Below is a small trained network, with its code and all its weights. Each question gives an input and a class and asks what happens when units are switched off, that is, made to give their printed mean instead of their output.

import numpy as np


def w(rows, s, z=0):
    codes = np.array(rows[::2]) - 128.0
    scale = np.full(codes.shape[1], s)
    scale[-1] = z or s
    return codes * scale


def f(y):
    return y / 2 * (1 + np.tanh(0.7978845608 * (y + 0.044715 * y**3)))


def log_softmax(a):
    a = a - a.max(-1, keepdims=True)
    return a - np.log(np.exp(a).sum(-1, keepdims=True))


def net(x, mask):
    res = np.array(x, float).reshape(1, 4) / 4 @ E
    y = f(res @ A[0][:, :-1].T + A[0][:, -1])
    res = res + np.where(mask, y, B[0][:, -1]) @ B[0][:, :-1]
    return log_softmax(res[-1] @ U[:, :-1].T + U[:, -1])


A, B = {}, {}
E = w([
[200,230,4,106,9,252,153,216],'x0',
[39,78,60,28,78,93,19,185],'x1',
[151,224,254,183,162,86,168,156],'x2',
[192,162,168,13,136,69,44,108],'x3',
],0.008)
A[0] = w([
[144,111,254,198,198,50,170,85,161],'neuron 0',
[46,100,129,69,176,143,149,137,96],'neuron 1',
[122,232,105,68,84,149,238,101,242],'neuron 2',
[116,92,45,70,132,141,150,197,129],'neuron 3',
[126,205,204,160,76,195,123,141,57],'neuron 4',
[23,196,143,65,167,58,111,21,254],'neuron 5',
[23,30,140,71,206,124,141,97,205],'neuron 6',
],0.0076,0.0041)
B[0] = w([
[148,127,9,120,69,9,156,193,252],'neuron 0',
[150,115,166,217,188,139,48,106,146],'neuron 1',
[26,210,147,123,167,203,151,150,204],'neuron 2',
[84,135,95,75,68,29,71,57,180],'neuron 3',
[174,146,163,104,243,133,71,194,161],'neuron 4',
[132,64,159,190,91,138,189,150,218],'neuron 5',
[254,96,157,184,144,136,80,94,209],'neuron 6',
],0.0085,0.013)
U = w([
[172,49,146,152,144,132,198,113,254],'0',
[131,130,28,93,79,93,172,157,64],'1',
[85,206,152,87,120,226,145,115,242],'2',
[193,191,175,130,255,197,146,171,15],'3',
[158,83,193,158,191,145,68,47,16],'4',
],0.0083,0.0045)

Each question gives the input, the list of numbers given to net, and the class t.
The units are the neurons (one row each of A and B). Each row of codes is followed by its name. A weight is (code - 128) times the scale printed after its matrix; where a second scale follows, it is the last column's (A, B and U).
mask holds one flag per neuron, in row order. A switched-off neuron (its flag False) gives its mean, the last column of its row in B, instead of its output. The means were averaged over made-up inputs and are rounded, as every weight is.
A unit's drop is (log p(t) with every unit on - log p(t) with that unit switched off) / (log p(t) with every unit on - log p(t) with every unit switched off).
The circuit of an input: a set's keep is (log p(t) with only the set's units on - log p(t) with every unit switched off) / (log p(t) with every unit on - log p(t) with every unit switched off). Starting from all 7 units, units are removed one at a time, each time the one whose removal leaves the highest keep (on an exact tie, the one counted first), for as long as the keep stays at least 0.8.
circuit, biggest first: the units of the circuit, biggest drop first
top k neurons: the k neurons with the biggest drops, biggest first
drop of u: that unit's drop, to one decimal
input [7,-5,-1,-7], class 2: circuit, biggest first => neuron 2
input [-1,3,-6,-6], class 4: circuit, biggest first => neuron 0; neuron 6
input [1,-8,-6,-7], class 2: circuit, biggest first => neuron 0; neuron 6; neuron 5
input [3,-7,-5,-8], class 2: circuit, biggest first => neuron 0; neuron 2
input [4,-7,-2,0], class 2: top 3 neurons => neuron 6; neuron 2; neuron 1
input [-1,-1,3,-3], class 1: top 4 neurons => neuron 0; neuron 6; neuron 5; neuron 1
input [-3,2,-6,2], class 4: top 3 neurons => neuron 0; neuron 6; neuron 1
input [0,6,2,3], class 0: circuit, biggest first => neuron 0; neuron 2; neuron 5
input [0,-4,1,-3], class 1: top 2 neurons => neuron 6; neuron 0
input [-7,4,-3,-4], class 4: top 2 neurons => neuron 6; neuron 1
input [6,-1,-6,2], class 2: top 2 neurons => neuron 0; neuron 2
input [8,0,4,-5], class 3: top 2 neurons => neuron 4; neuron 0
input [4,5,8,-6], class 2: top 2 neurons => neuron 6; neuron 0
input [8,-1,-4,7], class 2: circuit, biggest first => neuron 0
input [7,-2,5,-6], class 3: drop of neuron 6 => -0.1
input [6,0,8,1], class 3: drop of neuron 4 => 1.2
input [2,-2,8,-7], class 3: drop of neuron 4 => 1.2
input [-3,4,-7,-3], class 4: drop of neuron 0 => 0.1
